Here is a tiny trained network, its code and every weight. The questions are about switching its units off for an input and a class, where a switched-off unit gives its printed mean instead of its output.

import numpy as np


def w(rows, s, z=0):
    codes = np.array(rows[::2]) - 128.0
    scale = np.full(codes.shape[1], s)
    scale[-1] = z or s
    return codes * scale


def norm(h):
    return h / np.sqrt((h * h).mean(-1, keepdims=True) + 1e-5)


def f(y):
    return np.maximum(y, 0)


def log_softmax(a):
    a = a - a.max(-1, keepdims=True)
    return a - np.log(np.exp(a).sum(-1, keepdims=True))


def net(x, mask):
    res = np.array(x, float).reshape(1, 7) / 4 @ E
    u = 0
    for l in range(2):
        y = f(norm(res) @ A[l][:, :-1].T + A[l][:, -1])
        res = res + np.where(mask[u : u + 6], y, B[l][:, -1]) @ B[l][:, :-1]
        u += 6
    return log_softmax(norm(res)[-1] @ U[:, :-1].T + U[:, -1])


A, B = {}, {}
E = w([
[90,111,122,99,155,156,146,82,189],'x0',
[156,194,242,36,3,225,66,9,58],'x1',
[197,151,132,209,180,111,75,101,33],'x2',
[135,144,166,150,150,154,150,144,120],'x3',
[131,195,173,170,223,189,125,129,138],'x4',
[125,169,151,194,154,142,142,129,117],'x5',
[54,8,219,215,118,15,11,135,198],'x6',
],0.0052)
A[0] = w([
[130,72,204,121,116,126,36,125,150,223],'L0N0',
[197,81,165,171,192,79,140,129,197,181],'L0N1',
[110,81,232,129,156,39,47,147,189,251],'L0N2',
[41,83,3,151,198,142,161,178,139,246],'L0N3',
[199,96,206,90,149,163,62,37,126,147],'L0N4',
[121,123,107,127,76,167,163,158,93,104],'L0N5',
],0.0076,0.0031)
B[0] = w([
[46,97,240,213,157,213,254,158,97,215],'L0N0',
[75,17,21,158,72,108,53,135,124,205],'L0N1',
[64,127,158,215,28,241,62,200,97,251],'L0N2',
[248,76,133,136,98,148,59,227,33,254],'L0N3',
[153,125,152,84,88,153,172,106,69,202],'L0N4',
[222,130,141,134,128,113,120,86,74,155],'L0N5',
],0.0078,0.0087)
A[1] = w([
[215,166,112,59,131,195,167,165,57,253],'L1N0',
[164,142,117,62,81,127,125,2,202,186],'L1N1',
[139,177,157,141,12,154,43,67,113,199],'L1N2',
[182,31,51,134,177,197,127,180,15,183],'L1N3',
[88,167,88,118,185,115,136,69,162,17],'L1N4',
[188,110,165,92,58,198,87,55,143,233],'L1N5',
],0.0072,0.0032)
B[1] = w([
[149,156,88,61,170,1,98,75,166,226],'L1N0',
[165,105,157,65,164,130,188,36,189,150],'L1N1',
[87,210,239,128,125,165,117,107,117,187],'L1N2',
[174,92,43,171,126,130,142,149,229,251],'L1N3',
[126,144,213,110,149,148,166,72,145,128],'L1N4',
[101,170,122,102,169,127,183,86,126,188],'L1N5',
],0.0088,0.014)
U = w([
[244,76,2,90,220,45,129,210,133,207],'0',
[125,65,123,167,59,172,25,248,155,166],'1',
[200,229,155,35,144,104,146,83,150,242],'2',
[72,151,222,111,86,218,147,144,21,11],'3',
],0.0072,0.0011)

Each question gives the input, the list of numbers given to net, and the class t.
The units are the neurons (one row each of A and B). Each row of codes is followed by its name. A weight is (code - 128) times the scale printed after its matrix; where a second scale follows, it is the last column's (A, B and U).
mask holds one flag per neuron, layer by layer. A switched-off neuron (its flag False) gives its mean, the last column of its row in B, instead of its output. The means were averaged over made-up inputs and are rounded, as every weight is.
A unit's drop is (log p(t) with every unit on - log p(t) with that unit switched off) / (log p(t) with every unit on - log p(t) with every unit switched off).
The circuit of an input: a set's keep is (log p(t) with only the set's units on - log p(t) with every unit switched off) / (log p(t) with every unit on - log p(t) with every unit switched off). Starting from all 12 units, units are removed one at a time, each time the one whose removal leaves the highest keep (on an exact tie, the one counted first), for as long as the keep stays at least 0.8.
circuit, biggest first: the units of the circuit, biggest drop first
unit that matters most: the unit with the biggest drop
k most important neurons: the k neurons with the biggest drops, biggest first
k most important neurons of layer l: the k neurons of layer l with the biggest drops, biggest first
drop of u: that unit's drop, to one decimal
input [-8,1,-6,-5,-3,6,0], class 2: 2 most important neurons => [L0N2 L0N5]
input [3,2,-8,8,-7,8,0], class 2: circuit, biggest first => [L0N2 L0N1]
input [-7,3,5,3,7,-7,1], class 3: 2 most important neurons => [L0N0 L0N3]
input [-3,0,-2,6,6,6,-6], class 0: circuit, biggest first => [L0N2 L1N2]
input [6,1,5,-3,-3,-7,-6], class 2: circuit, biggest first => [L0N3 L0N1]
input [0,7,-7,1,-3,8,-2], class 2: circuit, biggest first => [L0N2]
input [-1,1,-8,8,3,4,2], class 3: circuit, biggest first => [L1N3 L0N3]
input [3,3,-1,6,8,7,4], class 3: 2 most important neurons => [L1N3 L0N3]
input [-6,1,7,-8,7,6,-4], class 2: 4 most important neurons => [L0N3 L0N1 L0N0 L1N3]
input [7,7,-3,-8,-5,0,1], class 3: 2 most important neurons => [L0N0 L1N3]
input [-1,7,4,-3,2,-6,-2], class 2: 2 most important neurons => [L0N2 L1N0]
input [5,-6,8,-6,2,-1,4], class 1: 2 most important neurons => [L0N2 L1N0]
input [-7,7,-6,-8,-7,2,0], class 2: 3 most important neurons of layer 0 => [L0N2 L0N1 L0N5]
input [6,2,-3,3,-8,4,-6], class 2: unit that matters most => L0N3
input [-1,2,-3,8,4,-5,0], class 2: drop of L0N2 => 0.4
input [-1,1,8,-3,2,-4,6], class 3: drop of L0N1 => -0.1
input [7,6,-3,0,0,-5,7], class 3: drop of L0N5 => 0.0
